Below is a small trained network, with its code and all its weights. Each question gives an input and a target symbol and asks what happens when units are switched off, that is, made to give their printed mean instead of their output.

import numpy as np


def w(rows, s, z=0):
    codes = np.array(rows[::2]) - 128.0
    scale = np.full(codes.shape[1], s)
    scale[-1] = z or s
    return codes * scale


def norm(h):
    return h / np.sqrt((h * h).mean(-1, keepdims=True) + 1e-5)


def softmax(a):
    e = np.exp(a - a.max(-1, keepdims=True))
    return e / e.sum(-1, keepdims=True)


def log_softmax(a):
    a = a - a.max(-1, keepdims=True)
    return a - np.log(np.exp(a).sum(-1, keepdims=True))


def net(x, mask):
    ids = ['βγδζθφ'.index(c) for c in x.split()]
    T = len(ids)
    res = E[ids] + P[:T]
    u = 0
    for l in range(2):
        r = norm(res)
        for j in range(3):
            rows = slice(3 * j, 3 * j + 3)
            q, k, v = (r @ M[l][rows].T for M in (Q, K, V))
            z = softmax(np.where(np.tri(T) > 0, q @ k.T / 3**0.5, -1e9)) @ v
            o = O[l][rows]
            res = res + np.where(mask[u + j], z, o[:, -1]) @ o[:, :-1]
        u += 3
    return log_softmax(norm(res)[-1] @ U[:, :-1].T + U[:, -1])


Q, K, V, O = {}, {}, {}, {}
E = w([
[123,253,138,102,51,100,112,128,138],'β',
[218,119,149,146,116,67,70,72,80],'γ',
[185,95,96,77,111,116,83,251,63],'δ',
[81,109,158,242,187,86,124,171,110],'ζ',
[68,79,84,66,141,140,178,79,84],'θ',
[136,102,173,159,77,224,163,128,217],'φ',
],0.0046)
P = w([
[204,171,166,88,207,114,255,153,134],'0',
[166,119,41,149,146,75,194,145,187],'1',
[112,140,232,86,137,148,173,126,88],'2',
[130,109,34,172,106,112,130,102,147],'3',
[78,120,232,121,106,179,60,102,64],'4',
[99,90,16,217,64,152,58,99,136],'5',
[68,95,220,124,73,177,38,108,62],'6',
],0.0034)
Q[0] = w([
[60,73,177,150,40,163,45,106,49],'0.h0',
[141,110,2,183,125,108,140,127,183],'0.h0',
[160,180,195,70,207,131,190,156,150],'0.h0',
[115,78,135,129,94,124,124,64,97],'0.h1',
[137,145,117,106,171,137,119,197,132],'0.h1',
[136,91,148,137,107,144,102,115,127],'0.h1',
[73,118,242,123,92,177,43,137,64],'0.h2',
[76,93,70,159,51,131,96,103,113],'0.h2',
[122,122,87,189,65,129,77,139,130],'0.h2',
],0.0085)
K[0] = w([
[78,101,75,171,80,178,23,103,113],'0.h0',
[111,139,255,72,139,148,128,126,88],'0.h0',
[179,143,89,129,145,77,213,133,171],'0.h0',
[163,118,125,147,102,111,56,132,118],'0.h1',
[91,174,132,110,145,129,199,101,143],'0.h1',
[132,121,123,117,114,120,89,128,89],'0.h1',
[109,88,33,185,78,145,60,113,132],'0.h2',
[64,86,157,112,116,193,87,127,80],'0.h2',
[108,108,202,133,103,163,46,104,80],'0.h2',
],0.0082)
V[0] = w([
[134,146,112,104,42,209,145,3,234],'0.h0',
[88,35,122,90,196,241,174,232,177],'0.h0',
[165,187,189,242,72,140,115,244,240],'0.h0',
[179,94,159,145,118,98,110,130,136],'0.h1',
[187,162,140,106,140,61,103,73,80],'0.h1',
[157,103,107,116,147,126,116,226,100],'0.h1',
[8,243,71,72,103,111,177,221,141],'0.h2',
[253,101,86,31,35,146,87,219,105],'0.h2',
[148,141,238,87,114,171,156,180,43],'0.h2',
],0.003)
O[0] = w([
[146,187,61,146,40,92,185,107,104,174],'0.h0',
[56,179,130,114,93,170,44,192,104,201],'0.h0',
[120,205,102,160,167,149,79,61,185,7],'0.h0',
[132,114,96,144,136,159,86,114,96,133],'0.h1',
[193,125,132,155,106,144,146,94,104,150],'0.h1',
[140,106,115,113,125,154,152,176,92,123],'0.h1',
[215,124,110,202,126,206,81,124,63,130],'0.h2',
[85,136,108,196,171,131,191,137,72,77],'0.h2',
[122,159,253,103,154,157,139,110,66,166],'0.h2',
],0.0044,0.0019)
Q[1] = w([
[120,96,122,115,124,136,135,123,156],'1.h0',
[72,120,99,93,159,158,145,65,139],'1.h0',
[146,151,87,145,132,100,108,129,144],'1.h0',
[69,84,138,202,192,74,98,153,112],'1.h1',
[207,185,120,110,176,1,82,176,119],'1.h1',
[183,150,184,199,96,116,125,173,224],'1.h1',
[136,140,118,156,108,120,125,161,132],'1.h2',
[154,136,154,113,73,191,146,120,121],'1.h2',
[138,155,106,120,81,112,152,138,92],'1.h2',
],0.0084)
K[1] = w([
[136,118,155,151,141,142,105,117,116],'1.h0',
[137,162,117,185,160,129,28,100,142],'1.h0',
[114,173,151,115,125,121,164,109,132],'1.h0',
[95,83,168,69,162,105,30,134,176],'1.h1',
[222,141,153,81,255,144,189,152,149],'1.h1',
[122,235,78,138,217,117,114,61,193],'1.h1',
[129,143,164,109,124,160,134,152,127],'1.h2',
[127,88,96,106,77,155,117,148,106],'1.h2',
[118,125,117,71,122,184,159,121,153],'1.h2',
],0.0075)
V[1] = w([
[180,103,160,81,109,148,92,135,159],'1.h0',
[98,157,95,97,115,141,66,135,122],'1.h0',
[100,122,147,141,92,134,114,140,104],'1.h0',
[165,63,141,92,136,235,137,80,183],'1.h1',
[155,182,123,3,117,111,58,129,126],'1.h1',
[172,122,212,146,45,102,115,208,165],'1.h1',
[145,136,145,119,97,81,94,134,119],'1.h2',
[119,131,142,125,129,126,127,127,126],'1.h2',
[136,149,169,185,173,120,138,145,100],'1.h2',
],0.0046)
O[1] = w([
[93,139,97,169,202,112,143,121,89,145],'1.h0',
[168,97,202,176,184,123,198,136,188,56],'1.h0',
[160,129,81,106,180,129,184,130,145,172],'1.h0',
[157,55,152,35,80,180,151,94,233,169],'1.h1',
[164,182,48,133,2,93,193,103,90,96],'1.h1',
[183,224,135,166,94,206,45,176,177,248],'1.h1',
[99,92,112,131,155,171,148,123,123,77],'1.h2',
[125,134,106,124,143,134,126,128,140,146],'1.h2',
[87,124,121,136,47,113,135,75,158,133],'1.h2',
],0.0038,0.0014)
U = w([
[106,255,90,136,83,106,132,113,134,109],'β',
[234,111,120,179,140,112,129,46,108,1],'γ',
[153,88,117,110,85,145,128,223,76,120],'δ',
[68,131,157,203,231,126,94,158,98,102],'ζ',
[78,67,122,69,124,70,194,95,119,238],'θ',
[126,117,155,92,123,193,83,119,233,168],'φ',
],0.0058,0.0007)

Each question gives the input, a string of symbols that net reads in full, and the target symbol t.
The units are the heads (3 rows each of Q, K, V and O). Each row of codes is followed by its name. A weight is (code - 128) times the scale printed after its matrix; where a second scale follows, it is the last column's (O and U).
mask holds one flag per head, layer by layer. A switched-off head (its flag False) gives its mean, the last column of its rows in O, instead of its output. The means were averaged over made-up inputs and are rounded, as every weight is.
A unit's drop is (log p(t) with every unit on - log p(t) with that unit switched off) / (log p(t) with every unit on - log p(t) with every unit switched off).
The circuit of an input: a set's keep is (log p(t) with only the set's units on - log p(t) with every unit switched off) / (log p(t) with every unit on - log p(t) with every unit switched off). Starting from all 6 units, units are removed one at a time, each time the one whose removal leaves the highest keep (on an exact tie, the one counted first), for as long as the keep stays at least 0.8.
circuit, biggest first: the units of the circuit, biggest drop first
most important unit: the unit with the biggest drop
heads that matter: for each layer, one digit per head in row order, 1 if its drop is at least 0.15 and else 0, layers parted by /
input φ ζ β θ γ β δ, target γ: circuit, biggest first	[0.h0]
input θ δ φ, target ζ: heads that matter	001 / 000
input θ γ γ, target θ: heads that matter	001 / 000
input β γ θ ζ θ, target ζ: circuit, biggest first	[0.h0; 1.h1]
input γ ζ ζ, target φ: heads that matter	101 / 000
input φ φ ζ ζ, target φ: circuit, biggest first	[0.h2; 0.h0]
input θ δ ζ θ ζ, target θ: circuit, biggest first	[0.h0; 1.h1; 0.h2]
input β ζ φ θ θ θ ζ, target δ: heads that matter	101 / 000
input θ δ θ ζ θ ζ, target θ: circuit, biggest first	[0.h0; 1.h1]
input β φ δ β, target ζ: circuit, biggest first	[0.h2; 0.h0]
input θ φ θ, target φ: circuit, biggest first	[0.h0; 1.h1]
input φ θ φ ζ δ δ β, target ζ: circuit, biggest first	[0.h0; 0.h2]
input θ φ θ β, target δ: heads that matter	100 / 000
input φ θ θ θ β ζ δ, target φ: circuit, biggest first	[0.h2; 0.h0]
input θ φ ζ ζ φ, target ζ: heads that matter	100 / 010
input δ φ θ, target β: heads that matter	100 / 000
input θ γ β, target θ: circuit, biggest first	[0.h2; 0.h0]
input θ θ φ θ, target φ: most important unit	1.h1
input φ γ β, target θ: heads that matter	101 / 000
input θ φ δ θ θ φ, target δ: heads that matter	100 / 000
input γ φ ζ θ β θ φ, target δ: circuit, biggest first	[0.h0; 1.h1]
input φ β θ, target γ: heads that matter	101 / 000
input θ γ δ γ, target ζ: most important unit	0.h2
input φ θ ζ γ, target φ: heads that matter	001 / 000
